Here is a tiny trained network, its code and every weight. The questions are about switching its units off for an input and a class, where a switched-off unit gives its printed mean instead of its output.

import numpy as np


def w(rows, s, z=0):
    codes = np.array(rows[::2]) - 128.0
    scale = np.full(codes.shape[1], s)
    scale[-1] = z or s
    return codes * scale


def f(y):
    return y / 2 * (1 + np.tanh(0.7978845608 * (y + 0.044715 * y**3)))


def log_softmax(a):
    a = a - a.max(-1, keepdims=True)
    return a - np.log(np.exp(a).sum(-1, keepdims=True))


def net(x, mask):
    res = np.array(x, float).reshape(1, 4) / 4 @ E
    y = f(res @ A[0][:, :-1].T + A[0][:, -1])
    res = res + np.where(mask, y, B[0][:, -1]) @ B[0][:, :-1]
    return log_softmax(res[-1] @ U[:, :-1].T + U[:, -1])


A, B = {}, {}
E = w([
[8,58,114,167,86,254,77,143,153],'x0',
[26,249,142,207,234,86,81,145,78],'x1',
[68,198,186,38,205,204,242,73,188],'x2',
[129,109,17,197,191,76,237,199,186],'x3',
],0.0072)
A[0] = w([
[97,156,83,128,153,130,205,224,209,120],'neuron 1',
[133,193,213,58,95,154,87,82,165,98],'neuron 2',
[174,85,102,69,99,143,153,90,132,20],'neuron 3',
[143,160,168,107,127,186,71,116,46,56],'neuron 4',
[191,158,158,50,139,55,169,81,89,133],'neuron 5',
[131,162,133,114,182,221,159,82,255,104],'neuron 6',
[20,41,116,162,143,220,109,138,115,34],'neuron 7',
[111,210,193,199,198,81,60,168,107,96],'neuron 8',
[107,204,194,83,74,135,51,52,118,204],'neuron 9',
[157,61,136,123,56,132,129,93,212,70],'neuron 10',
[82,162,170,76,136,150,193,116,174,2],'neuron 11',
[100,170,198,17,174,137,148,107,183,44],'neuron 12',
[192,84,105,23,94,112,158,126,105,228],'neuron 13',
[51,85,100,114,114,220,117,166,157,45],'neuron 14',
[7,166,142,132,176,114,110,163,62,20],'neuron 15',
[159,84,134,169,90,97,63,238,46,60],'neuron 16',
[157,80,107,92,100,151,124,78,182,45],'neuron 17',
[39,62,155,158,88,228,75,173,165,160],'neuron 18',
[193,96,149,135,76,170,179,167,164,46],'neuron 19',
[175,83,133,55,82,144,80,130,240,173],'neuron 20',
[191,191,160,92,126,48,120,143,156,42],'neuron 21',
[97,123,164,49,176,110,192,82,150,164],'neuron 22',
[94,208,102,159,192,133,82,147,94,72],'neuron 23',
[192,99,143,102,102,162,161,127,136,30],'neuron 24',
[125,159,122,80,68,143,99,85,38,172],'neuron 25',
[163,141,203,127,102,168,77,95,104,2],'neuron 26',
[202,148,175,80,161,75,150,161,110,38],'neuron 27',
[170,86,85,108,71,151,175,113,183,100],'neuron 28',
[139,132,230,86,97,168,96,105,96,170],'neuron 29',
[124,116,90,167,115,100,245,163,210,169],'neuron 30',
[149,69,71,191,62,76,4,147,123,103],'neuron 31',
[184,120,133,177,88,51,60,179,75,115],'neuron 32',
[131,138,46,198,149,143,174,185,152,84],'neuron 33',
[77,157,213,113,187,114,186,91,195,41],'neuron 34',
],0.0081,0.0046)
B[0] = w([
[154,19,177,183,167,85,26,171,153,221],'neuron 1',
[166,69,169,140,111,118,79,123,148,194],'neuron 2',
[53,119,105,161,156,183,149,151,2,168],'neuron 3',
[123,70,167,180,126,105,73,187,90,167],'neuron 4',
[155,178,72,143,28,22,194,154,133,213],'neuron 5',
[201,96,101,77,126,175,110,11,139,225],'neuron 6',
[184,208,64,156,27,61,203,132,103,218],'neuron 7',
[44,176,106,68,182,190,138,195,68,222],'neuron 8',
[129,69,177,129,148,66,94,180,150,226],'neuron 9',
[69,166,123,107,163,159,135,150,41,187],'neuron 10',
[197,99,75,142,125,176,90,28,66,180],'neuron 11',
[188,107,120,108,150,195,101,45,133,200],'neuron 12',
[71,169,124,70,155,147,99,211,117,236],'neuron 13',
[176,192,34,204,36,21,204,133,125,198],'neuron 14',
[79,141,89,80,159,181,148,168,21,194],'neuron 15',
[196,119,96,91,140,223,98,3,152,213],'neuron 16',
[62,130,91,143,161,165,170,157,43,167],'neuron 17',
[174,186,77,132,59,38,194,155,164,254],'neuron 18',
[89,135,154,124,147,173,141,158,37,169],'neuron 19',
[89,136,133,55,152,114,123,144,83,218],'neuron 20',
[157,196,51,238,47,48,229,141,72,172],'neuron 21',
[188,130,98,92,123,164,108,55,170,213],'neuron 22',
[60,123,125,44,154,140,120,169,28,193],'neuron 23',
[68,112,97,148,152,164,168,150,26,160],'neuron 24',
[132,86,162,169,155,105,70,181,163,186],'neuron 25',
[139,56,174,239,113,87,69,122,19,158],'neuron 26',
[170,183,38,223,29,78,194,147,73,171],'neuron 27',
[77,122,112,96,181,171,101,197,72,196],'neuron 28',
[135,68,164,209,168,67,84,188,190,205],'neuron 29',
[158,56,189,163,172,55,56,165,161,235],'neuron 30',
[178,101,78,101,128,188,87,58,184,246],'neuron 31',
[203,98,57,70,103,176,88,35,167,225],'neuron 32',
[129,53,220,202,185,68,21,154,131,195],'neuron 33',
[188,96,72,82,139,156,107,93,85,192],'neuron 34',
],0.0072,0.0094)
U = w([
[186,94,88,107,136,209,95,9,144,103],'0',
[139,38,180,203,160,92,71,162,141,91],'1',
[160,214,68,178,70,68,183,130,120,105],'2',
[37,153,104,87,169,199,120,164,63,115],'3',
[119,154,144,54,148,120,105,150,247,254],'4',
[95,161,156,178,129,188,150,90,132,114],'5',
],0.012,0.019)

Each question gives the input, the list of numbers given to net, and the class t.
The units are the neurons (one row each of A and B). Each row of codes is followed by its name. A weight is (code - 128) times the scale printed after its matrix; where a second scale follows, it is the last column's (A, B and U).
mask holds one flag per neuron, in row order. A switched-off neuron (its flag False) gives its mean, the last column of its row in B, instead of its output. The means were averaged over made-up inputs and are rounded, as every weight is.
A unit's drop is (log p(t) with every unit on - log p(t) with that unit switched off) / (log p(t) with every unit on - log p(t) with every unit switched off).
The circuit of an input: a set's keep is (log p(t) with only the set's units on - log p(t) with every unit switched off) / (log p(t) with every unit on - log p(t) with every unit switched off). Starting from the 12 units with the biggest drops (on a tie, the unit counted first), units are removed one at a time, each time the one whose removal leaves the highest keep (on an exact tie, the one counted first), for as long as the keep stays at least 0.8.
circuit, biggest first: the units of the circuit, biggest drop first
unit that matters most: the unit with the biggest drop
top k neurons: the k neurons with the biggest drops, biggest first
drop of u: that unit's drop, to one decimal
input [8,8,6,7], class 2: circuit, biggest first	(neuron 7)
input [1,6,1,5], class 3: top 3 neurons	(neuron 8; neuron 15; neuron 23)
input [6,-7,-2,8], class 1: top 3 neurons	(neuron 30; neuron 33; neuron 1)
input [-7,-3,-7,-3], class 0: top 4 neurons	(neuron 32; neuron 16; neuron 31; neuron 18)
input [-6,3,6,-2], class 0: top 3 neurons	(neuron 12; neuron 22; neuron 18)
input [5,8,-4,7], class 3: top 4 neurons	(neuron 8; neuron 15; neuron 23; neuron 29)
input [6,1,-6,2], class 0: top 2 neurons	(neuron 31; neuron 16)
input [3,3,-8,-8], class 0: top 2 neurons	(neuron 16; neuron 31)
input [-8,7,-8,-4], class 0: top 3 neurons	(neuron 32; neuron 16; neuron 31)
input [-5,0,4,-3], class 2: top 3 neurons	(neuron 5; neuron 21; neuron 27)
input [-3,-3,7,6], class 0: top 2 neurons	(neuron 6; neuron 22)
input [6,-7,-6,-5], class 3: top 2 neurons	(neuron 10; neuron 20)
input [-3,-1,6,-7], class 1: drop of neuron 2	0.1
input [6,-5,2,4], class 2: unit that matters most	neuron 14
input [-3,-2,3,0], class 4: drop of neuron 7	0.5
input [-7,-6,-7,5], class 0: drop of neuron 24	0.0
